Below are the code and all the weights of a small trained network. Each question names an input and a target symbol and asks about switching units off, where a switched-off unit gives its printed mean instead of its output.

import numpy as np


def w(rows, s, z=0):
    codes = np.array(rows[::2]) - 128.0
    scale = np.full(codes.shape[1], s)
    scale[-1] = z or s
    return codes * scale


def f(y):
    return np.maximum(y, 0)


def softmax(a):
    e = np.exp(a - a.max(-1, keepdims=True))
    return e / e.sum(-1, keepdims=True)


def log_softmax(a):
    a = a - a.max(-1, keepdims=True)
    return a - np.log(np.exp(a).sum(-1, keepdims=True))


def net(x, mask):
    ids = ['ΞΣΩαζθλψ'.index(c) for c in x.split()]
    T = len(ids)
    res = E[ids] + P[:T]
    q, k, v = (res @ M[0].T for M in (Q, K, V))
    z = softmax(np.where(np.tri(T) > 0, q @ k.T / 2**0.5, -1e9)) @ v
    res = res + np.where(mask[0], z, O[0][:, -1]) @ O[0][:, :-1]
    y = f(res @ A[0][:, :-1].T + A[0][:, -1])
    res = res + np.where(mask[1:13], y, B[0][:, -1]) @ B[0][:, :-1]
    return log_softmax(res[-1] @ U[:, :-1].T + U[:, -1])


Q, K, V, O, A, B = {}, {}, {}, {}, {}, {}
E = w([
[83,183,144,166,120],'Ξ',
[187,138,32,34,77],'Σ',
[154,74,203,88,96],'Ω',
[113,182,111,97,72],'α',
[85,212,178,119,90],'ζ',
[229,253,206,130,155],'θ',
[63,91,68,165,104],'λ',
[172,145,72,173,184],'ψ',
],0.02)
P = w([
[225,182,36,77,74],'0',
[95,192,72,57,139],'1',
[28,165,83,22,191],'2',
[39,144,124,65,204],'3',
[61,123,130,73,209],'4',
[48,117,149,98,226],'5',
[64,90,152,93,228],'6',
[50,88,160,105,237],'7',
[50,62,150,115,244],'8',
[59,60,165,114,253],'9',
[73,88,134,114,231],'10',
[92,140,118,104,186],'11',
],0.0048)
Q[0] = w([
[128,72,121,206,197],'h1',
[84,228,116,2,181],'h1',
],0.0081)
K[0] = w([
[94,178,70,218,91],'h1',
[118,2,182,210,192],'h1',
],0.0079)
V[0] = w([
[113,118,19,236,205],'h1',
[131,21,170,111,1],'h1',
],0.0061)
O[0] = w([
[132,2,150,211,188,17],'h1',
[213,164,90,170,15,4],'h1',
],0.014,0.0042)
A[0] = w([
[198,113,107,126,49,142],'n1',
[144,160,124,158,130,84],'n2',
[137,186,179,157,131,56],'n3',
[124,90,141,47,104,27],'n4',
[234,166,159,182,102,137],'n5',
[70,122,206,79,66,181],'n6',
[71,91,12,37,85,133],'n7',
[156,150,138,110,209,205],'n8',
[188,72,23,73,126,2],'n9',
[120,2,197,126,145,94],'n10',
[52,57,92,123,54,201],'n11',
[235,70,110,44,165,46],'n12',
],0.0088,0.0034)
B[0] = w([
[164,121,65,114,199,182],'n1',
[129,167,195,127,118,151],'n2',
[87,195,129,156,110,211],'n3',
[124,176,141,91,129,156],'n4',
[57,26,195,91,215,204],'n5',
[190,108,164,159,90,196],'n6',
[168,160,195,153,151,217],'n7',
[116,68,121,78,135,253],'n8',
[97,175,201,170,152,168],'n9',
[180,142,34,82,110,159],'n10',
[169,2,169,171,150,152],'n11',
[111,211,133,160,126,169],'n12',
],0.0087,0.012)
U = w([
[67,162,122,191,139,111],'Ξ',
[167,174,128,206,172,50],'Σ',
[185,82,150,58,86,80],'Ω',
[150,129,135,139,109,153],'α',
[95,165,173,191,80,201],'ζ',
[61,145,193,93,150,97],'θ',
[167,94,239,254,149,255],'λ',
[150,93,81,103,180,212],'ψ',
],0.009,0.004)

Each question gives the input, a string of symbols that net reads in full, and the target symbol t.
The units are the heads (2 rows each of Q, K, V and O) and the neurons (one row each of A and B). Each row of codes is followed by its name. A weight is (code - 128) times the scale printed after its matrix; where a second scale follows, it is the last column's (O, A, B and U).
mask holds one flag per unit, heads first, then neurons. A switched-off unit (its flag False) gives its mean, the last column of its rows in O or B, instead of its output. The means were averaged over made-up inputs and are rounded, as every weight is.
A unit's drop is (log p(t) with every unit on - log p(t) with that unit switched off) / (log p(t) with every unit on - log p(t) with every unit switched off).
The circuit of an input: a set's keep is (log p(t) with only the set's units on - log p(t) with every unit switched off) / (log p(t) with every unit on - log p(t) with every unit switched off). Starting from the 12 units with the biggest drops (on a tie, the unit counted first), units are removed one at a time, each time the one whose removal leaves the highest keep (on an exact tie, the one counted first), for as long as the keep stays at least 0.8.
units of the circuit, in order: the units of the circuit, biggest drop first
k most important neurons: the k neurons with the biggest drops, biggest first
drop of u: that unit's drop, to one decimal
input θ λ Ξ Ω θ θ θ ψ λ, target λ: units of the circuit, in order : (n11)
input Σ Σ Σ ζ Ω Σ, target Σ: units of the circuit, in order : (n1 h1 n7 n9)
input Σ Σ θ θ Σ Ω, target Ω: 3 most important neurons : (n3 n6 n9)
input Σ λ Σ, target λ: units of the circuit, in order : (h1 n9)
input θ θ λ θ Ξ α α θ θ ψ Σ θ, target ψ: units of the circuit, in order : (h1 n10 n8 n7)
input θ λ θ ψ, target ψ: units of the circuit, in order : (h1 n10 n7)
input θ Σ Ξ θ ψ ζ, target ψ: units of the circuit, in order : (h1 n10 n3)
input ψ ζ Ω Σ ψ θ Σ Σ, target Σ: units of the circuit, in order : (h1 n1 n7 n9)
input Σ θ Ω θ Ω ζ Σ θ θ θ, target θ: units of the circuit, in order : (n5 h1)
input λ ψ θ ψ Σ λ, target ψ: 2 most important neurons : (n10 n6)
input θ Σ Σ Σ θ λ θ Σ, target λ: 2 most important neurons : (n7 n9)
input θ θ θ ψ θ θ, target ψ: 2 most important neurons : (n10 n8)
input λ α Σ θ λ θ λ ψ λ Ξ, target ψ: 2 most important neurons : (n10 n7)
input θ θ Σ θ λ ζ, target λ: most important neuron : (n6)
input Σ ψ θ ψ θ α, target ψ: drop of n10 : 0.4
input Σ θ θ θ ψ, target ψ: drop of n10 : 0.1
input α θ ζ Σ ζ Σ λ λ α, target λ: drop of n9 : -0.1
